[[ 10  -6  24  19 -54  10  -4  -2  13  -5   1  20   3]
 [-14   8  25  15  54  -6  26   4  -1  -3  -4  14  -8]
 [ 14   4 -19  34 -53   5   7  -1   7  -7  -6   9  -6]
 [ -7  -1   1 -11  69   2  25  -2  21  12 -17  -1 -26]]
->
[[ 14   4 -19  34 -53   5   7  -1   7  -7  -6   9  -6]
 [ -7  -1   1 -11  69   2  25  -2  21  12 -17  -1 -26]
 [ 10  -6  24  19 -54  10  -4  -2  13  -5   1  20   3]
 [-14   8  25  15  54  -6  26   4  -1  -3  -4  14  -8]]

[[ 21  -8  68 -16  14  57 -11]
 [ -4 -50  14  13  45 -14  17]
 [ 29 -13   2  79 -22  54  54]
 [ -7 -53  83 -32 -34  21  18]
 [  3  52  -3  16  70  -5  70]
 [-35 -34  26 -20   5  58  80]
 [ 26 -31 -46  82  26   2  41]
 [-36  42 -19 -13  60  43  49]]
->
[[ 26 -31 -46  82  26   2  41]
 [-36  42 -19 -13  60  43  49]
 [  3  52  -3  16  70  -5  70]
 [ 29 -13   2  79 -22  54  54]
 [ -4 -50  14  13  45 -14  17]
 [-35 -34  26 -20   5  58  80]
 [ 21  -8  68 -16  14  57 -11]
 [ -7 -53  83 -32 -34  21  18]]

[[-20  21  10  35]
 [-15   9  15  39]
 [-26  33   4  32]
 [-17  14  13  37]
 [-10  17  14   7]
 [-27 -67  28  62]
 [-16 -36  20  34]
 [-14   7  16  42]
 [-10 -21  17  -1]
 [ 14 -11  30  65]]
->
[[-26  33   4  32]
 [-20  21  10  35]
 [-17  14  13  37]
 [-10  17  14   7]
 [-15   9  15  39]
 [-14   7  16  42]
 [-10 -21  17  -1]
 [-16 -36  20  34]
 [-27 -67  28  62]
 [ 14 -11  30  65]]

[[-47  41  33]
 [ 42 -21  -9]
 [ -5 -44  28]
 [ -1  13 -11]
 [-18  23  18]
 [-15 -10 -16]
 [ -6 -20  66]
 [-22  -6  32]]
->
[[-15 -10 -16]
 [ -1  13 -11]
 [ 42 -21  -9]
 [-18  23  18]
 [ -5 -44  28]
 [-22  -6  32]
 [-47  41  33]
 [ -6 -20  66]]

[[-45  14   6 -33  31 -55   7  -3   6   9  -3   3   3  -9 -15  15]
 [  3  -8 -21 -21  18  79 -20 -25  24  10  -6  14 -27 -46 -21 -58]
 [-24  25  -6  12 -31  43  -6  26  -8  -2  -5   1  20 -19  -3 -27]
 [ 12  25  21   6  14 -23 -12  -2 -19  13   4  15   9 -51 -16  15]
 [  0   8   5   3  10 -46  -9  -7  -4  41   2 -23  11 -30 -28   3]]
->
[[  3  -8 -21 -21  18  79 -20 -25  24  10  -6  14 -27 -46 -21 -58]
 [-24  25  -6  12 -31  43  -6  26  -8  -2  -5   1  20 -19  -3 -27]
 [  0   8   5   3  10 -46  -9  -7  -4  41   2 -23  11 -30 -28   3]
 [-45  14   6 -33  31 -55   7  -3   6   9  -3   3   3  -9 -15  15]
 [ 12  25  21   6  14 -23 -12  -2 -19  13   4  15   9 -51 -16  15]]

[[ 54  54  -9  48 -43 -49  56  53  -9 -26  51  45 -16 -48 -21 -26]
 [ -7 -52 -29  27 -19 -49 -10 -12 -29  48  -6 -87 -17  24  -9  54]
 [-73 -70  41  15   3  20 -69 -72  40  28 -70 -37  56  -1  70  29]
 [ 10  21  33  52 -13 -18  23  10  32  29   9   8  30  -6  35  34]]
->
[[ -7 -52 -29  27 -19 -49 -10 -12 -29  48  -6 -87 -17  24  -9  54]
 [ 54  54  -9  48 -43 -49  56  53  -9 -26  51  45 -16 -48 -21 -26]
 [ 10  21  33  52 -13 -18  23  10  32  29   9   8  30  -6  35  34]
 [-73 -70  41  15   3  20 -69 -72  40  28 -70 -37  56  -1  70  29]]
---
[[-62 -52 -44  30  -7  -6  18]
 [ -2  15   9  49 -27  -3  19]
 [-22  43  55  39  -8  10 -21]
 [-26  10  -4 -15  35   9  22]
 [ -3 -21  25 -16  38  10  20]
 [ 48 -44  12  15 -11  -9  38]
 [-17  -4  31 -28   9  22  32]
 [ 13  -9  22 -19 -22   9  15]]
->
[[ 48 -44  12  15 -11  -9  38]
 [ 13  -9  22 -19 -22   9  15]
 [ -2  15   9  49 -27  -3  19]
 [ -3 -21  25 -16  38  10  20]
 [-17  -4  31 -28   9  22  32]
 [-22  43  55  39  -8  10 -21]
 [-26  10  -4 -15  35   9  22]
 [-62 -52 -44  30  -7  -6  18]]

[[ 73  46]
 [  2 -18]
 [ 30  32]
 [ 12  -7]
 [  3 -46]
 [-20 -34]]
->
[[ 73  46]
 [ 30  32]
 [ 12  -7]
 [  3 -46]
 [  2 -18]
 [-20 -34]]

[[-14  12  -8  11]
 [-29  62 -67  30]
 [-43  42 -49 -85]
 [-61  32   8  15]
 [ -2  14 -17   4]]
->
[[ -2  14 -17   4]
 [-14  12  -8  11]
 [-29  62 -67  30]
 [-43  42 -49 -85]
 [-61  32   8  15]]

[[ 11 -27   1   0 -29  -7]
 [ 24 -39 -21 -51 -47  16]
 [-14 -69  -2 -40   2 -18]]
->
[[ 24 -39 -21 -51 -47  16]
 [ 11 -27   1   0 -29  -7]
 [-14 -69  -2 -40   2 -18]]

[[ -9   9  71 -36   7  34  11   8  51  11  61  41   9]
 [-61  60 -56 -44 -55  54 -52  60  28 -49  12   2 -66]
 [-31  49 -12 -62 -28  24 -18  58 -40 -27 -60 -69 -33]
 [ 31   1 -38 -61  47 -13  60  -2  25  51  17  27  61]
 [ 33 -32 -40 -28  42 -14  47 -47  16  42  10  20  54]]
->
[[ 33 -32 -40 -28  42 -14  47 -47  16  42  10  20  54]
 [ 31   1 -38 -61  47 -13  60  -2  25  51  17  27  61]
 [ -9   9  71 -36   7  34  11   8  51  11  61  41   9]
 [-31  49 -12 -62 -28  24 -18  58 -40 -27 -60 -69 -33]
 [-61  60 -56 -44 -55  54 -52  60  28 -49  12   2 -66]]

[[-13 -53 -70 -74 -74 -24  43 -19  45]
 [-29 -23 -11 -17  50  63  -4  17 -30]
 [-17 -12  -2 -16  66  71  -3  29 -29]
 [ 53  36  38 -31  30  14  36  49  33]
 [ 62  45  39 -28  21   4  36  46  40]]
->
[[ 62  45  39 -28  21   4  36  46  40]
 [ 53  36  38 -31  30  14  36  49  33]
 [-13 -53 -70 -74 -74 -24  43 -19  45]
 [-17 -12  -2 -16  66  71  -3  29 -29]
 [-29 -23 -11 -17  50  63  -4  17 -30]]
---
[[-82  -2 -73  -2]
 [ -4   5 -13 -43]
 [-63 -78  17  86]
 [ 14  -9  -3 -12]
 [  2 -23 -22 -17]]
->
[[ -4   5 -13]
 [-63 -78  17]]

[[-76 -42 -17 -42]
 [-21 -39 -58 -39]
 [-10  28  60  28]
 [-46 -42 -42 -42]
 [ 66 -13 -27 -13]]
->
[[-21 -39 -58]
 [-10  28  60]]

[[-11   1 -13  65  68]
 [ 43  25  36 -14 -12]
 [-11   6  -8  83  78]]
->
[[ 43  25  36]
 [-11   6  -8]]

[[ -8 -16 -27  10  53]
 [  3 -38   2  80 -38]
 [ 10  -3  42 -33   6]]
->
[[  3 -38   2]
 [ 10  -3  42]]

[[ 28  41 -16]
 [  5  33 -21]
 [-33  11  18]
 [-34 -72  51]
 [ 26   6 -16]]
->
[[  5  33 -21]
 [-33  11  18]]

[[-17 -10 -23  56  67]
 [-56 -25  56   1 -49]
 [ 18  25   1 -33  -7]]
->
[[-56 -25  56]
 [ 18  25   1]]
